Below are the code and all the weights of a small trained network. Each question names an input and a target symbol and asks about switching units off, where a switched-off unit gives its printed mean instead of its output.

import numpy as np


def w(rows, s, z=0):
    codes = np.array(rows[::2]) - 128.0
    scale = np.full(codes.shape[1], s)
    scale[-1] = z or s
    return codes * scale


def norm(h):
    return h / np.sqrt((h * h).mean(-1, keepdims=True) + 1e-5)


def f(y):
    return np.maximum(y, 0)


def softmax(a):
    e = np.exp(a - a.max(-1, keepdims=True))
    return e / e.sum(-1, keepdims=True)


def log_softmax(a):
    a = a - a.max(-1, keepdims=True)
    return a - np.log(np.exp(a).sum(-1, keepdims=True))


def net(x, mask):
    ids = ['αβγηθλμξστφψω'.index(c) for c in x.split()]
    T = len(ids)
    res = E[ids] + P[:T]
    u = 0
    for l in range(3):
        q, k, v = (norm(res) @ M[l].T for M in (Q, K, V))
        z = softmax(np.where(np.tri(T) > 0, q @ k.T / 3**0.5, -1e9)) @ v
        res = res + np.where(mask[u], z, O[l][:, -1]) @ O[l][:, :-1]
        u += 1
        y = f(norm(res) @ A[l][:, :-1].T + A[l][:, -1])
        res = res + np.where(mask[u : u + 4], y, B[l][:, -1]) @ B[l][:, :-1]
        u += 4
    return log_softmax(norm(res)[-1] @ U[:, :-1].T + U[:, -1])


Q, K, V, O, A, B = {}, {}, {}, {}, {}, {}
E = w([
[107,165,138,102,110,142,129,152,117,167,133],'α',
[158,175,67,139,201,163,107,165,121,164,164],'β',
[110,167,123,129,129,119,141,168,161,107,150],'γ',
[190,165,144,157,71,97,105,105,117,56,164],'η',
[106,138,63,145,177,152,128,160,118,141,167],'θ',
[91,131,96,88,121,121,116,164,86,147,109],'λ',
[113,6,85,123,75,227,113,73,161,82,128],'μ',
[117,215,78,153,165,112,185,110,145,169,139],'ξ',
[159,152,106,145,141,205,181,168,111,178,171],'σ',
[119,113,134,103,66,86,181,190,94,140,117],'τ',
[139,144,135,119,122,92,146,83,117,166,64],'φ',
[97,108,149,153,111,106,114,164,93,181,116],'ψ',
[104,115,105,120,125,148,157,170,105,157,143],'ω',
],0.017)
P = w([
[139,97,131,85,138,141,103,138,236,207,118],'0',
[123,139,63,106,148,138,192,176,58,98,87],'1',
[157,83,208,110,204,117,150,52,90,130,140],'2',
[126,94,156,246,77,118,104,164,152,208,112],'3',
[97,136,74,121,135,128,176,155,69,87,87],'4',
[139,78,181,125,186,102,143,65,102,120,170],'5',
[142,112,155,215,72,145,69,149,121,202,118],'6',
[91,138,81,132,126,121,157,158,70,74,100],'7',
[130,78,163,124,170,95,143,67,104,116,187],'8',
[146,143,135,200,78,171,59,129,127,203,141],'9',
[90,141,79,134,119,124,148,136,75,64,100],'10',
[117,84,151,134,160,83,137,62,118,101,207],'11',
[191,179,99,184,102,207,65,133,131,196,182],'12',
[98,132,73,126,131,121,176,157,71,80,89],'13',
],0.014)
Q[0] = w([
[69,96,121,106,160,124,177,114,118,136,175],'L0H1',
[133,171,67,145,107,145,144,202,150,137,11],'L0H1',
[157,197,108,137,97,146,144,102,129,131,166],'L0H1',
],0.012)
K[0] = w([
[98,131,74,154,78,133,122,98,145,133,191],'L0H1',
[134,158,129,90,234,83,192,247,160,254,73],'L0H1',
[132,199,128,145,114,184,167,155,164,126,182],'L0H1',
],0.0076)
V[0] = w([
[149,140,143,135,173,91,145,146,113,130,117],'L0H1',
[84,96,141,154,194,99,112,153,104,132,85],'L0H1',
[166,253,142,104,173,68,143,166,132,179,182],'L0H1',
],0.0063)
O[0] = w([
[164,54,112,125,123,85,164,148,66,136,154,116],'L0H1',
[125,117,66,37,111,121,104,122,204,113,179,89],'L0H1',
[121,16,178,117,150,93,2,233,96,23,55,252],'L0H1',
],0.0072,0.0019)
A[0] = w([
[151,57,120,203,98,190,148,47,96,103,152,254],'L0N1',
[186,125,69,189,104,100,147,155,175,138,101,237],'L0N2',
[160,171,172,177,254,27,103,122,126,172,145,30],'L0N3',
[185,123,139,125,155,95,119,46,75,159,193,83],'L0N4',
],0.008,0.0022)
B[0] = w([
[117,177,119,129,218,50,132,178,76,150,100,254],'L0N1',
[19,59,107,158,1,151,9,118,132,84,136,220],'L0N2',
[128,54,205,115,76,241,189,19,26,47,188,200],'L0N3',
[78,95,142,164,81,13,140,61,100,203,159,216],'L0N4',
],0.0073,0.005)
Q[1] = w([
[160,134,234,161,130,142,123,143,144,114,175],'L1H1',
[191,154,65,170,119,167,135,112,225,191,64],'L1H1',
[172,82,177,138,144,78,85,113,170,225,254],'L1H1',
],0.0098)
K[1] = w([
[171,154,146,143,137,157,128,145,27,105,138],'L1H1',
[96,137,111,130,164,175,181,146,120,184,85],'L1H1',
[87,185,95,225,125,16,138,139,2,115,209],'L1H1',
],0.012)
V[1] = w([
[152,112,118,186,170,201,202,254,134,212,173],'L1H1',
[187,166,199,201,92,98,41,165,159,88,130],'L1H1',
[131,140,109,252,113,193,146,114,54,135,163],'L1H1',
],0.0067)
O[1] = w([
[74,141,247,181,143,154,181,61,135,147,45,254],'L1H1',
[161,86,231,123,128,51,172,143,95,154,234,136],'L1H1',
[48,159,191,193,143,123,98,119,56,205,118,253],'L1H1',
],0.011,0.0014)
A[1] = w([
[120,181,111,146,57,115,82,175,138,169,73,153],'L1N1',
[157,109,87,112,123,98,171,142,145,107,145,5],'L1N2',
[152,100,154,116,101,140,111,166,100,52,112,140],'L1N3',
[144,85,170,130,78,175,9,98,151,144,187,62],'L1N4',
],0.013,0.0035)
B[1] = w([
[189,118,90,176,162,189,97,138,65,106,120,255],'L1N1',
[148,228,182,130,145,138,114,44,94,83,102,178],'L1N2',
[63,138,75,129,153,126,179,72,159,158,131,238],'L1N3',
[149,104,180,249,95,205,89,191,121,130,139,251],'L1N4',
],0.014,0.0069)
Q[2] = w([
[91,208,76,111,113,164,199,185,234,102,85],'L2H1',
[149,108,150,105,172,2,179,108,105,173,225],'L2H1',
[66,122,172,163,123,189,176,85,143,222,185],'L2H1',
],0.0091)
K[2] = w([
[182,70,102,88,129,182,144,156,254,148,41],'L2H1',
[125,132,99,87,145,38,201,66,132,149,221],'L2H1',
[95,127,129,183,140,145,173,90,130,163,132],'L2H1',
],0.011)
V[2] = w([
[107,43,124,47,165,135,147,41,245,224,83],'L2H1',
[144,3,234,39,229,32,118,232,130,125,191],'L2H1',
[126,194,101,129,193,53,174,110,3,92,116],'L2H1',
],0.0054)
O[2] = w([
[176,50,97,255,125,47,79,122,180,90,127,11],'L2H1',
[114,149,83,121,40,80,213,168,5,24,138,2],'L2H1',
[139,196,100,107,158,167,204,195,194,61,153,110],'L2H1',
],0.0099,0.0044)
A[2] = w([
[57,101,224,155,158,147,158,116,93,120,122,3],'L2N1',
[91,133,150,154,160,42,187,140,159,90,99,106],'L2N2',
[113,97,114,148,108,187,72,86,178,104,66,239],'L2N3',
[149,4,153,166,41,142,13,195,213,147,89,54],'L2N4',
],0.012,0.0016)
B[2] = w([
[148,158,91,108,109,82,124,159,179,122,68,239],'L2N1',
[203,65,158,106,149,192,110,161,114,158,135,174],'L2N2',
[137,141,147,147,69,109,163,199,106,132,184,247],'L2N3',
[94,61,253,123,50,159,22,74,130,46,178,236],'L2N4',
],0.016,0.011)
U = w([
[81,69,183,96,82,136,70,117,174,97,153,252],'α',
[155,167,107,221,123,220,110,153,53,121,104,51],'β',
[155,150,76,200,88,117,171,162,215,54,153,55],'γ',
[128,151,180,99,129,76,203,170,78,123,196,119],'η',
[26,98,70,118,226,103,84,116,117,56,106,202],'θ',
[200,150,50,45,93,95,41,125,160,151,147,168],'λ',
[111,155,147,184,160,88,148,72,177,206,167,127],'μ',
[89,171,122,102,76,167,177,25,113,68,68,72],'ξ',
[168,163,158,132,167,58,117,178,168,97,33,201],'σ',
[188,148,177,78,168,195,179,82,172,53,127,90],'τ',
[207,61,83,155,144,82,128,48,89,103,99,143],'φ',
[79,79,36,141,36,63,115,150,119,197,111,36],'ψ',
[146,2,104,91,163,142,151,185,172,180,162,73],'ω',
],0.0074,0.0035)

Each question gives the input, a string of symbols that net reads in full, and the target symbol t.
The units are the heads (3 rows each of Q, K, V and O) and the neurons (one row each of A and B). Each row of codes is followed by its name. A weight is (code - 128) times the scale printed after its matrix; where a second scale follows, it is the last column's (O, A, B and U).
mask holds one flag per unit, layer by layer, with each layer's heads first. A switched-off unit (its flag False) gives its mean, the last column of its rows in O or B, instead of its output. The means were averaged over made-up inputs and are rounded, as every weight is.
A unit's drop is (log p(t) with every unit on - log p(t) with that unit switched off) / (log p(t) with every unit on - log p(t) with every unit switched off).
most important unit: the unit with the biggest drop
k most important neurons: the k neurons with the biggest drops, biggest first
top k neurons in layer l: the k neurons of layer l with the biggest drops, biggest first
input ξ φ φ λ σ, target θ: top 2 neurons in layer 0	[L0N3 L0N2]
input ψ ξ σ ξ α ω η ξ σ θ σ ω λ ψ, target ξ: 2 most important neurons	[L1N2 L1N4]
input α σ α μ α ω ψ φ, target φ: most important unit	L1H1
input φ σ θ ω ψ, target λ: 4 most important neurons	[L1N2 L1N4 L2N4 L0N2]
input β σ λ γ σ ω, target ω: top 2 neurons in layer 1	[L1N4 L1N1]
input σ θ μ β μ φ φ σ σ γ μ, target σ: top 2 neurons in layer 2	[L2N1 L2N4]
input λ β θ ψ θ θ, target θ: 2 most important neurons	[L0N2 L1N4]
input θ μ ω σ τ ω γ ω, target ψ: 4 most important neurons	[L1N3 L1N4 L0N2 L2N4]
input β η μ θ ω, target ω: top 2 neurons in layer 2	[L2N2 L2N4]
input β ω μ ψ τ, target ω: top 2 neurons in layer 1	[L1N3 L1N4]
input σ φ τ θ σ β α ω, target σ: 2 most important neurons	[L2N1 L2N4]
input φ ω μ σ γ φ α σ μ λ θ σ ω φ, target λ: top 2 neurons in layer 1	[L1N2 L1N4]
input β ξ μ ω σ ω φ α, target ω: 4 most important neurons	[L1N3 L1N4 L2N2 L0N2]
input σ φ α σ ψ θ λ τ α α σ β φ γ, target σ: most important unit	L1H1
input θ γ θ ω θ σ α β θ, target θ: 4 most important neurons	[L1N4 L0N2 L2N3 L0N3]
input λ σ ψ θ η σ ξ β ω α ω, target γ: 2 most important neurons	[L1N2 L2N3]
input θ ω ψ η ψ, target ψ: 3 most important neurons	[L1N3 L1N4 L0N2]
input α θ ω ω α τ α ψ γ μ ψ, target φ: top 2 neurons in layer 0	[L0N2 L0N1]
input γ μ λ σ θ ξ λ η, target τ: 2 most important neurons	[L1N2 L2N2]
input σ ω ω β λ φ α σ θ η ξ θ σ λ, target σ: most important neuron	[L2N1]
input ω τ λ, target λ: top 2 neurons in layer 0	[L0N4 L0N2]
input σ ω ψ η α σ μ λ θ ω θ, target σ: top 2 neurons in layer 2	[L2N1 L2N4]
input ω σ α ξ ξ σ σ ξ ψ ψ σ γ, target γ: top 2 neurons in layer 2	[L2N4 L2N1]
input μ α θ η σ θ σ ψ α ω α θ θ μ, target β: top 2 neurons in layer 0	[L0N1 L0N3]
input σ α ω α θ σ γ σ ω β τ, target σ: 2 most important neurons	[L2N1 L2N4]
